Below is a small trained network, with its code and all its weights. Each question gives an input and a target symbol and asks what happens when units are switched off, that is, made to give their printed mean instead of their output.

import numpy as np


def w(rows, s, z=0):
    codes = np.array(rows[::2]) - 128.0
    scale = np.full(codes.shape[1], s)
    scale[-1] = z or s
    return codes * scale


def norm(h):
    return h / np.sqrt((h * h).mean(-1, keepdims=True) + 1e-5)


def f(y):
    return np.maximum(y, 0)


def softmax(a):
    e = np.exp(a - a.max(-1, keepdims=True))
    return e / e.sum(-1, keepdims=True)


def log_softmax(a):
    a = a - a.max(-1, keepdims=True)
    return a - np.log(np.exp(a).sum(-1, keepdims=True))


def net(x, mask):
    ids = ['αδεζημξστ'.index(c) for c in x.split()]
    T = len(ids)
    res = E[ids] + P[:T]
    r = norm(res)
    for j in range(3):
        rows = slice(2 * j, 2 * j + 2)
        q, k, v = (r @ M[0][rows].T for M in (Q, K, V))
        z = softmax(np.where(np.tri(T) > 0, q @ k.T / 2**0.5, -1e9)) @ v
        o = O[0][rows]
        res = res + np.where(mask[j], z, o[:, -1]) @ o[:, :-1]
    y = f(norm(res) @ A[0][:, :-1].T + A[0][:, -1])
    res = res + np.where(mask[3:7], y, B[0][:, -1]) @ B[0][:, :-1]
    return log_softmax(norm(res)[-1] @ U[:, :-1].T + U[:, -1])


Q, K, V, O, A, B = {}, {}, {}, {}, {}, {}
E = w([
[169,161,177,143,69,187],'α',
[91,122,121,99,53,96],'δ',
[175,79,211,188,116,115],'ε',
[101,108,70,97,93,91],'ζ',
[98,87,162,88,183,164],'η',
[82,108,141,98,118,56],'μ',
[245,254,97,74,138,110],'ξ',
[35,220,113,145,133,98],'σ',
[100,105,164,84,185,103],'τ',
],0.017)
P = w([
[156,166,163,53,144,220],'0',
[193,123,110,2,129,234],'1',
[188,158,115,75,69,171],'2',
[185,103,79,125,130,139],'3',
[156,130,138,118,160,138],'4',
[117,122,119,112,119,116],'5',
[83,119,76,79,87,85],'6',
[84,127,119,86,96,65],'7',
],0.007)
Q[0] = w([
[93,82,86,200,105,135],'h1',
[42,245,113,27,96,133],'h1',
[89,77,13,108,70,177],'h2',
[155,244,33,205,232,128],'h2',
[254,116,204,172,59,106],'h3',
[168,77,97,73,225,97],'h3',
],0.0063)
K[0] = w([
[143,52,38,90,164,173],'h1',
[107,174,150,186,173,111],'h1',
[102,140,143,109,176,122],'h2',
[218,177,119,58,126,112],'h2',
[130,120,255,146,101,173],'h3',
[103,29,95,93,245,176],'h3',
],0.0096)
V[0] = w([
[203,250,145,191,130,127],'h1',
[94,94,193,198,1,78],'h1',
[193,231,67,77,182,12],'h2',
[104,149,197,157,246,65],'h2',
[178,195,112,152,56,127],'h3',
[110,122,202,176,100,172],'h3',
],0.0088)
O[0] = w([
[147,143,89,2,176,115,77],'h1',
[142,129,149,36,39,218,2],'h1',
[102,232,63,65,162,201,241],'h2',
[234,201,139,155,77,91,121],'h2',
[100,117,77,186,164,103,59],'h3',
[178,54,102,173,164,155,59],'h3',
],0.008,0.003)
A[0] = w([
[173,168,255,140,202,232,101],'n1',
[177,130,119,45,94,141,98],'n2',
[240,61,207,48,160,157,254],'n3',
[149,209,96,135,169,149,56],'n4',
],0.0068,0.002)
B[0] = w([
[150,216,135,89,89,135,214],'n1',
[226,165,80,142,86,182,185],'n2',
[70,116,80,151,122,58,253],'n3',
[58,1,165,194,202,167,182],'n4',
],0.0083,0.0048)
U = w([
[144,56,89,64,118,147,97],'α',
[66,87,142,102,97,207,89],'δ',
[177,97,116,73,75,148,63],'ε',
[2,162,122,179,154,202,87],'ζ',
[176,81,152,158,131,96,253],'η',
[117,207,155,133,45,197,99],'μ',
[122,92,80,103,172,114,153],'ξ',
[205,167,69,86,144,161,209],'σ',
[155,203,135,174,129,109,77],'τ',
],0.0092,0.0031)

Each question gives the input, a string of symbols that net reads in full, and the target symbol t.
The units are the heads (2 rows each of Q, K, V and O) and the neurons (one row each of A and B). Each row of codes is followed by its name. A weight is (code - 128) times the scale printed after its matrix; where a second scale follows, it is the last column's (O, A, B and U).
mask holds one flag per unit, heads first, then neurons. A switched-off unit (its flag False) gives its mean, the last column of its rows in O or B, instead of its output. The means were averaged over made-up inputs and are rounded, as every weight is.
A unit's drop is (log p(t) with every unit on - log p(t) with that unit switched off) / (log p(t) with every unit on - log p(t) with every unit switched off).
The circuit of an input: a set's keep is (log p(t) with only the set's units on - log p(t) with every unit switched off) / (log p(t) with every unit on - log p(t) with every unit switched off). Starting from all 7 units, units are removed one at a time, each time the one whose removal leaves the highest keep (on an exact tie, the one counted first), for as long as the keep stays at least 0.8.
circuit, biggest first: the units of the circuit, biggest drop first
most important unit: the unit with the biggest drop
heads that matter: for each layer, one digit per head in row order, 1 if its drop is at least 0.15 and else 0, layers parted by /
input ζ ζ ξ μ, target ζ: heads that matter => 110
input ξ μ μ η η ξ α, target η: circuit, biggest first => (h3 h2)
input ε τ η η ξ η, target η: heads that matter => 010
input σ μ μ μ ζ, target μ: circuit, biggest first => (h1 h3)
input μ μ ζ, target μ: circuit, biggest first => (h1 n3)
input ξ μ ξ τ, target σ: most important unit => h3
input σ σ η, target σ: circuit, biggest first => (n2 h2)
input μ μ τ μ μ μ, target μ: heads that matter => 110
input σ α μ, target σ: heads that matter => 110
input τ μ τ, target τ: heads that matter => 100
input σ ε η, target σ: circuit, biggest first => (n2 h1)
input ζ ζ ζ ζ, target ζ: circuit, biggest first => (h2 h1)
input σ α α, target σ: circuit, biggest first => (h1 h3)
input ζ μ σ η, target μ: most important unit => n1
input ξ α ζ δ α, target ζ: heads that matter => 011
input η τ δ, target η: circuit, biggest first => (h2 h1)
input μ μ μ δ τ, target μ: heads that matter => 101
input ξ τ ξ τ τ η, target τ: heads that matter => 110
input η α α α η η α α, target η: heads that matter => 011
input ε η η η μ, target η: circuit, biggest first => (h2)
